In the rows, 128 means zero.
Here are made-up things, facts about them, and rows of numbers that follow some of those facts. Name the thing behind each unnamed row.

There are 3 kinds of fact about the things: Ξ, Δ, α.
(1089) (Ξ (541), (1336), (1151), (1054), (668)) (α (191))
(674) (Δ (1177))
(490) (Δ (218)) (α (236))
(628) (Ξ (651), (338), (9), (1125), (1097), (848)) (α (218))
(176) (Ξ (696), (872))
(236) (Ξ (1232), (621), (898), (338), (113), (509)) (α (981))
(1061) (Δ (1151))
(676) (α (1166))
(589) (Ξ (1336), (1527), (678), (113), (571), (1097), (630), (676))
(1358) (Ξ (1527), (459), (1174), (297), (1482), (12)) (α (344))
(1356) (Ξ (696), (1412), (191), (1046))
(665) (Ξ (1184), (621), (450), (678), (595))
(1203) (Δ (1501))
(106) (α (1527))
(397) (α (1154))
(1501) (Δ (1334)) (α (571))
(630) (α (176))
(935) (α (544))
(13) (Ξ (397), (502), (381), (1338), (1554), (490))
(86) (Δ (301))
(862) (Ξ (281), (1147)) (Δ (72)) (α (1176))
(1308) (α (1144))
(265) (Δ (550))
(894) (Ξ (346)) (α (1571))
(868) (α (935))
(1571) (α (696))
(1097) (Δ (1527)) (α (1564))
(254) (Ξ (953), (1166)) (α (1046))
(681) (Ξ (868), (40), (984)) (Δ (1147))
(588) (Ξ (1336), (981), (30), (797), (1176))
(1184) (Δ (1144))
(1166) (α (651))
(1334) (Ξ (1548), (510), (297))
(1564) (Δ (1054)) (α (953))
(429) (α (1079))
(898) (α (1548))
(118) (Ξ (72), (1232), (140), (1054), (1554)) (Δ (332))
(344) (α (368))
(1415) (Δ (303))
(1527) (α (9))
(1219) (Ξ (218), (429), (1433), (1061), (582), (509), (12)) (Δ (193))
(585) (Δ (1073)) (α (1344))
(1079) (Ξ (140), (1554), (1154), (1053), (890)) (α (386))
(1494) (Δ (1203))
(281) (Δ (265))
(1291) (α (381))
(299) (Δ (450)) (α (459))
(311) (Ξ (1548), (872))
(967) (Ξ (1494), (1096), (12)) (Δ (1344)) (α (1211))
(301) (Ξ (1151), (1073)) (Δ (2))
(544) (α (1132))
(83) (Ξ (696), (1151), (397), (1054), (1203), (505))
(381) (α (83))
(595) (α (890))
(691) (Ξ (555), (550), (113), (1174), (585), (893), (191), (848))
(1154) (α (1395))
(1025) (Ξ (218), (1571), (381), (935), (550), (368), (1501), (279))
(1395) (Ξ (981), (1548), (1073), (346), (91))
(1073) (Δ (872))
(1010) (Ξ (1501), (191), (505))
(1176) (Δ (1382)) (α (490))
(1293) (α (429))
(915) (Ξ (279), (490))
(1199) (Ξ (981), (1227), (1073), (12)) (Δ (1357)) (α (2))
(1211) (Ξ (1482)) (α (303))
(386) (Δ (83)) (α (383))
(1382) (Δ (882)) (α (1525))
(728) (Ξ (1056))
(1232) (Δ (1056))
(1433) (Δ (1166))
(571) (Δ (1564)) (α (678))
(598) (Ξ (621), (1227), (2), (1061)) (Δ (317))
(1258) (Ξ (1571), (886), (1433), (317), (402), (893)) (α (13))
(1144) (Δ (456)) (α (193))
(890) (α (1227))
(1151) (Δ (1132)) (α (1147))
(582) (Δ (678))
(1357) (Ξ (9), (317), (1291))
(1147) (Δ (395)) (α (1056))
(1548) (α (86))
(303) (Ξ (1227), (842), (490)) (Δ (1096)) (α (397))
(1132) (Δ (12)) (α (1151))
(91) (Δ (490)) (α (1097))
(550) (Δ (1415)) (α (894))
(113) (Δ (595))
(1096) (Δ (299))
(1174) (Δ (674))
(450) (Δ (344)) (α (1203))
(925) (Ξ (1526), (898), (86))
(368) (α (281))
(395) (Δ (628))
(1227) (α (1308))
(882) (Δ (156))
(696) (α (1291))
(981) (α (156))
(456) (Δ (40))
(9) (α (52))
(510) (α (967))
(1525) (Ξ (1184), (668), (191)) (α (1073))
(1338) (α (676))
(213) (Ξ (2), (1125))
(1046) (α (332))
(459) (Δ (1199)) (α (1054))
(218) (α (338))
(332) (Ξ (1132), (555), (868), (265)) (Δ (1061)) (α (1338))
(383) (α (450))
(1412) (Δ (1232))
(191) (α (510))
(1344) (Ξ (1554), (893)) (Δ (696)) (α (1501))
(1177) (Δ (967))
(193) (Ξ (696), (279), (890)) (Δ (598)) (α (1089))
(317) (Δ (254))
(872) (Δ (281)) (α (106))
(52) (Δ (386)) (α (898))
(338) (α (595))
(30) (Δ (582))
(156) (Ξ (1338), (1293), (346)) (Δ (571)) (α (1258))
(1554) (Δ (30))
(953) (α (550))
(678) (Δ (585)) (α (1125))

Named rows:
(118): [116  91 130 113 166  67 128 174 158 159  84 129 118 150 140  84 101  59
  85  96  74  71 178 150 172 120]
(140): [134 104 135 140 114  96 148 113 115 153 128  94 143 118 131 131 122  76
 114 140 152  99  90 122 101 162]
(299): [ 92 188 200 178  79 154 161 160 174 161 154 115 166  70 107 182 172 153
  92 104 161  69 168  97 175  65]
(1096): [117 197 196 185  81 161 156 111 170 165 169 133 161  73 108 190 170 164
  87  99 160  74 164  91 180  79]
(91): [165  93 175 173 135 143 163 133 124  64 164 168 107 105 106 107 150  89
 101 159 101 117 124 166 129 134]
(1395): [118  89 117 125 165 118  53 126 177 150 169 136 151 129 193  87 176 165
 140 137  68  83 102  90 162  66]
(1154): [112 118 114 114  82  81 133  85 141 157 172 103 145 126 156  91 167 147
 158 182 134  97 127 111  88 144]
(383): [148 145 130 143 111 132 149 114 106 123 139 129 146 123 119 136 132 124
 121 142 137 149 109 121 114 145]
(898): [156 138 126 141 120 141 158 112 128 136 122 118 140 127 106 138 115 133
 114 136 121 163 113 128 108 145]
(311): [135  92 103 134 169 140  76 177 163  89 156 171 144 157 181 115 150 158
 175  93 112 108 147 108 178  65]
(176): [121  96  93 117 140  97  59 125 148 115 151 174 144 163 189 179 110 144
 180  89 117 126 179 127 185  70]
(681): [123  94 114 128 166 112 107 149 161 142  89 161 100 153 118  84 132 141
  88 103  77  93 174 157 171  78]
(1089): [ 97  93 106  82 175  82  70 107 175 134 114  89 151 143 143 115 175 154
 135  86  97  68 162 112 120  72]
(1025): [ 70  92 113 122 165 112  70 111 151 163 100 165  98 118 145 118  80 142
 149 100 148  97 169 145 182  88]
(156): [136  97 128 106 176 131 118 188 168 136 144  92 140  98 191  90 124 130
 112  95  77  91  85 101 174  93]
(1177): [159 120 113 114 120 144 164 120  99 124 132 126 146 143 134 107 120 114
 131 157 134 141 119 123 111 142]
(1527): [138 165 113 110 127 159 159 131 129 119 149  86 137  91 131 154  86 155
 150 129 149 160 103 114  92 157]

Which thing is each row?
No name comes twice in this set of rows, the named rows included.
[122 141 106  79 115 138 153 116 142 143 168  74 155  71 179 158  78 123
 184 127 116 156  87  96  81 143]  (1054)
[160 100 159 151 154 138 150 176 141  89 170  92 160 110 187  85 166 110
 115 104 106  91  89  94 110 144]  (346)
[ 77  96 112  90 157  84  76 151 174 151  90  97  98 149 104 159  82 152
 106  89  73 106 179 137 139  83]  (691)
[ 67  93 118 152 162 120  68 104 108 159  90 175  85 110 172 101  71 149
 172 124 167  92 133 150 180  96]  (915)
[105  96 134 156 183 169  79 175 156  93 118 166  87 124 164  84 138 167
 101  98 150 134 143 130 181  79]  (1199)
[119 111 111 154  91 130 143  86  71 152 118 163 134 132 144 140  93 103
 177 174 169 135 108 148 169 141]  (279)
[130 115 133 163 123 145 146  97  75 148 111 168 119 100 153  99  82 114
 157 179 165 132  92 157 175 165]  (490)
[ 68 105 104  88 174  81  66  85 165 154 135 147 126 121 133  87 171 163
 118 150 106  80 180 130 132  73]  (1211)
[159 143 142 156 127 162 154 157 119  83 155 152 145 130 142  97 159 148
 117 133 127 154  95 112 119 132]  (981)
[ 81 104 118 111 167 157  79 116 161 139  79 159  73 122 112  84  76 163
  98 119 142 152 176 158 180  93]  (598)
[143 174 108  80 111  78 144  92 125 105 126  92 170 152  96 187 165 142
 164 113 128  79 181 130  84  67]  (191)
[ 87 100  97 101 152 101  60 192 157 158 132 106 163 167 185 178  76 152
 185  95 110 147 150  94 174  82]  (83)
[131  87 116 164 167 118 117 177 162 138 105 163 101 163 112 100 138 151
  95  95 123  77 184 170 169  92]  (862)
[156  95 112 109 137 144 162 139  80 113 128 137 134 161 139 104 141 112
 111 173 145 110 153 164 107 147]  (1382)

Now the same things, written a new way:
Some things and their rows:
(1061): [136 127 127 133  95 131 134 132 132 124 118 130 122 124 117 121 128 135
 129 127 136 131 122 120 133 130]
(1382): [135 123 136 136 101 126 128 133 133 126 119 128 128 143 117 125 123 141
 130 127 134 131 121 119 134 131]
(1357): [129 115 135 143 131 139 113 126 132 138 116 129 127 127 115 123 129 133
 138 135 139 129 125 126 140 126]
(797): [136 125 129 132 102 131 133 134 132 124 116 129 123 133 121 122 132 140
 128 129 132 130 125 121 132 129]
(676): [135 125 127 133 110 133 135 133 132 128 118 131 122 128 119 121 129 135
 127 130 134 129 124 120 132 133]
(872): [130 103 151 143 190 158 136 137 141 188 114 134 114 187 130 127 134 137
 130 138 103 117 140 117 116 135]
(83): [125 109 140 144 160 122 111 126 129 125 119 128 119 118 107 119 134 153
 132 150 136 133 129 145 135 136]
(502): [135 125 129 132 102 130 132 133 132 126 116 129 122 135 121 122 132 139
 128 130 133 130 125 121 132 129]
(218): [131 126 123 135  15 133 122 120 135 148 113 126 120 120 130 121 135 125
 126 139 135 135 129 117 135 114]
(1025): [133 116 138 133 138 128 115 129 131 134 121 125 130 141 119 126 125 142
 132 134 134 131 124 125 135 130]
(193): [139 116 140 129 109 111 108 123 122 141 113 112 118 126 125 127 134 132
 147 126 139 140 121 115 140 113]
(191): [136 125 126 127  85 123 125 134 125 143 109 115 108 112 126 122 139 127
 144 114 138 135 121 114 136 114]
(13): [136 118 136 127 162 130 114 126 127 125 124 124 132 138 117 124 129 146
 131 141 135 133 123 131 135 130]
(338): [135 127 123 127  29 123 125 122 135 151 121 122 120 122 130 124 129 122
 121 137 135 135 127 113 133 120]
(1527): [131 124 127 145 102 142 133 132 133 129 111 136 120 126 117 119 133 133
 133 130 136 127 127 122 135 129]
(1166): [130 121 131 142 105 151 139 135 129 128 108 132 123 113 120 115 139 130
 127 137 135 128 127 124 136 131]
(1336): [136 125 128 132 104 132 133 133 132 127 117 129 122 132 120 122 130 137
 128 128 134 130 125 120 132 130]

Name these rows:
No name comes twice in this set of rows, the named rows included.
[132 118 137 137 124 129 127 134 133 133 119 130 127 141 118 125 126 141
 129 130 133 128 124 122 133 133]  (106)
[145 132 133 127 114 136 143 138 134 114 120 136 140 173 126 129 119 142
 125 119 129 126 121 106 131 132]  (91)
[133 126 116 137 110 139 131 131 137 153 127 127 115  96 106 121 121 100
 126 122 147 124 122 111 136 138]  (1526)
[131 117 128 136 141 136 112 126 135 157 131 124 124 110 105 126 116 108
 130 127 145 126 121 117 139 136]  (925)
[136 119 140 132 135 127 115 127 128 117 120 127 133 146 115 125 126 150
 133 138 135 135 122 129 135 128]  (156)
[108 107 134 109 148 143  90 142 123 193 125 102 123 100 132 146 150 146
 117  93 128 115 131 121 134 117]  (303)
[132 126 122 138 109 143 130 129 130 128 114 132 119 113 116 117 136 130
 133 133 140 130 126 125 137 127]  (2)
[138 123 136 125 135 121 129 133 131 126 127 125 130 144 119 126 123 144
 124 131 131 131 121 122 131 136]  (52)
[134 125 123 137  30 130 124 119 133 148 113 126 117 115 130 121 136 120
 129 138 138 135 129 115 137 115]  (595)
[124 112 144 145 202 159 146 134 133 201 121 134 116 149 142 134 141 140
 121 131 109 114 127 124 120 137]  (265)
[136 108 140 129 211 152 133 135 139 182 119 128 113 179 133 116 134 133
 134 152 107 122 139 125 119 135]  (1073)
[133 106 141 140 197 141 136 143 147 185 117 132 114 198 137 113 122 126
 139 148 107 118 140 118 121 140]  (585)
[127 129 128 157 121 135 149 135 134 144 111 143 125 131 139 116 130 141
 137 136 132 126 113 133 138 132]  (40)
[133 127 129 139 113 129 140 135 133 136 118 132 123 134 128 121 128 139
 129 131 132 128 120 124 133 133]  (555)

